[919 793 971 213 672 658 828] out 213

[[-345  384  316  -40 -672  366]
 [-125 -490 -271  700 -189   63]
 [-289  840  162  185   83 -243]] out -40

[[132 161 163 180]
 [157 186 153 196]
 [ 33 227 200 201]] out 180

[7 2 7 1 4] out 1

[[224  67  75 216 138 247 230]
 [125  30  23 250 150 140 195]] out 216

[[714 293 226 811]
 [ 28 557 297 550]] out 811

[62 27 92  1] out 1

[791 593 228 297] out 297

[6531 2886 1508 7835 9086] out 7835
---
Input:
[[15 27 37 80 50]
 [20 22 14 67 16]]
Output: 16

Input:
[[671 491 876 590 671 487 182]
 [142 424 291 433 384 286 532]]
Output: 286

Input:
[[ 477 -242 -681  -67 -254  554]
 [-548 -195 -113    6 -360 -640]]
Output: -548

Input:
[[107 138  51  95 161 124  85]
 [130 180  69  58  91 104 159]
 [ 54  44 171 168 167 193  79]]
Output: 54

Input: [2 4 7 8 3]
Output: 4

Input: [661 815 195 232 511 763]
Output: 511
---
Q:
[[ 25   0  -5 -11  -6  -6  -8  28   6]
 [ 47  17 -13 -24 -40 -19 -20  41 -19]
 [ 42  10 -10 -23 -33 -15 -19  42 -13]
 [ 51  27 -10 -19 -46 -16 -16  35 -29]
 [ 26  49  24  31 -34  19  28 -10 -49]]
A: 24

Q:
[[  0  -2  -7   3   7  51  -6  -5   3   2   2   9   9   0   5]
 [-13 -19 -12  13  21  -2 -18 -16 -16 -21 -20 -24  20 -15 -12]
 [ -9   6 -18  24  16   7   1  -6 -18  -6  -7 -12   7 -11  -6]
 [ 13 -10  13  -9  -6  26   4   5   2  15   2   6  -6   5  12]
 [ -6 -26  -7   1  -1 -23  -1   0  -2   3  -2   0   2  -2  -2]
 [ -6  -6  -2   5   4  10  -5   5  -2 -12   0  -6   2  -4   2]
 [ 19  -1  16  -9 -11 -34  13   6  12  15  13   6 -13  14  12]
 [ -8  -2 -12   1   8 -19 -13 -13  -5 -10  -8  -9   7 -12  -4]]
A: -12

Q:
[[ -6   2  32  23  15 -16   4   2   3]
 [ 10  14  23  16   9  12   2  -6 -11]
 [-20 -26 -41 -25 -44  44  25  19  22]
 [  5  16  29  15  19   9   9  -6  -8]
 [ 52  51  -7  42  47   9 -30  -8 -58]
 [ 16  19  32  28  18   9 -10 -11  -5]
 [-41  19  -3 -26 -16   6  40 -31  27]
 [ 15   9  12  16  10  -2 -10  10 -19]
 [-34  19 -21 -33 -11   0  33 -20  15]]
A: -21

Q:
[[ 36  25  -9  46  -8 -18 -17 -22   7  -1 -23 -10  13   5   1  -3]
 [ 21   2  34  29  24  14  -4 -21   4 -33  -3 -23   3 -18 -16 -22]
 [-12 -23 -22   4   2 -30  -9  -3  10  17 -36 -22 -17   2  -9  -6]
 [-11   0  10  -1 -13  -1   8  30  -5 -16   5   3 -14 -14   5   5]
 [ -2 -13  15 -10   2 -14 -11   1 -15  18   1   0   1  14 -14  -5]]
A: 15

Q:
[[ -5  -2 -11   7  -1   1  -2]
 [-10  11  12  -9   3  13   9]
 [  6 -12 -12   5   1   9  -8]
 [ 19   6 -18   5  -1 -10  -4]
 [ 23  -9  -7   0 -17 -25  17]
 [  5 -14   2 -12  12   4 -14]
 [-28  23  58  43  41  37  16]
 [  1  30   3 -10   5  22 -49]]
A: 3

Q:
[[ -2  -6 -14  15 -12   4 -26  -8  -3  -3]
 [  9   0   6 -15 -27 -29 -41 -11   4  -1]
 [ -3  -7 -15  18 -10   7 -23  -6  -4  -2]
 [  9   0   8 -16 -28 -28 -41 -10   5   0]
 [ -9 -12 -15  22  -2  13 -14   2  -7   0]
 [ 16  -6  12 -21 -34 -18 -54 -14  19   8]
 [  6  -1  -5  -3 -21 -18 -36 -14   2  -3]
 [ -8 -11 -15  21  -4  12 -17   0  -6   0]]
A: -15
---
[-160.925   78.793  161.268  -36.433] --> -160.925
[ 0.04  0.11 -0.06 -0.07 -0.15 -0.14 -0.14] --> 0.04
[  40.499 -118.669 -135.814  177.487] --> 40.499
[-14.309   9.152 -17.227 -12.115] --> -14.309
[  9.659   3.168 -12.377  -2.542   6.891  16.046 -12.772] --> 9.659
[-0.9 -1.1  0.0  1.5  1.4  1.0  1.0] --> -0.9
[ 160.798  118.676 -153.882  111.425  133.546  171.476 -161.352] --> 160.798
[ 10.9 -11.0 -13.9  -0.2  -8.5   0.2] --> 10.9
---
[[ -4 -16  15 -26   2  -8]
 [ -9  -1  24 -46 -11  18]] ⇒ -26

[[ 16   4  26 -28  -3 -38  10]
 [-48 -26  -5  15  18 -17  12]] ⇒ -3

[[  4   0   2  -2  -2 -55   3]
 [  0   0  -1   1   1  26   2]] ⇒ -2

[[-49 -25   0 -19 -40]
 [  4 -16  -7  -9   1]] ⇒ 0

[[  7   3   2  -1  11  -3 -12]
 [-38 -51  10  -2  -2  -4   3]] ⇒ 11

[[  7   4 -55 -57]
 [ 57 -60  21   6]] ⇒ 4

[[-53 -59  22   6  50 -16 -22]
 [-58 -56 -42  15 -54  46 -33]] ⇒ 50

[[  1 -14  -6   5 -31 -15]
 [ 26 -23   7   5  48   9]] ⇒ 5

[[-26  15   6 -11 -45]
 [-28 -22   6  21 -18]] ⇒ 6
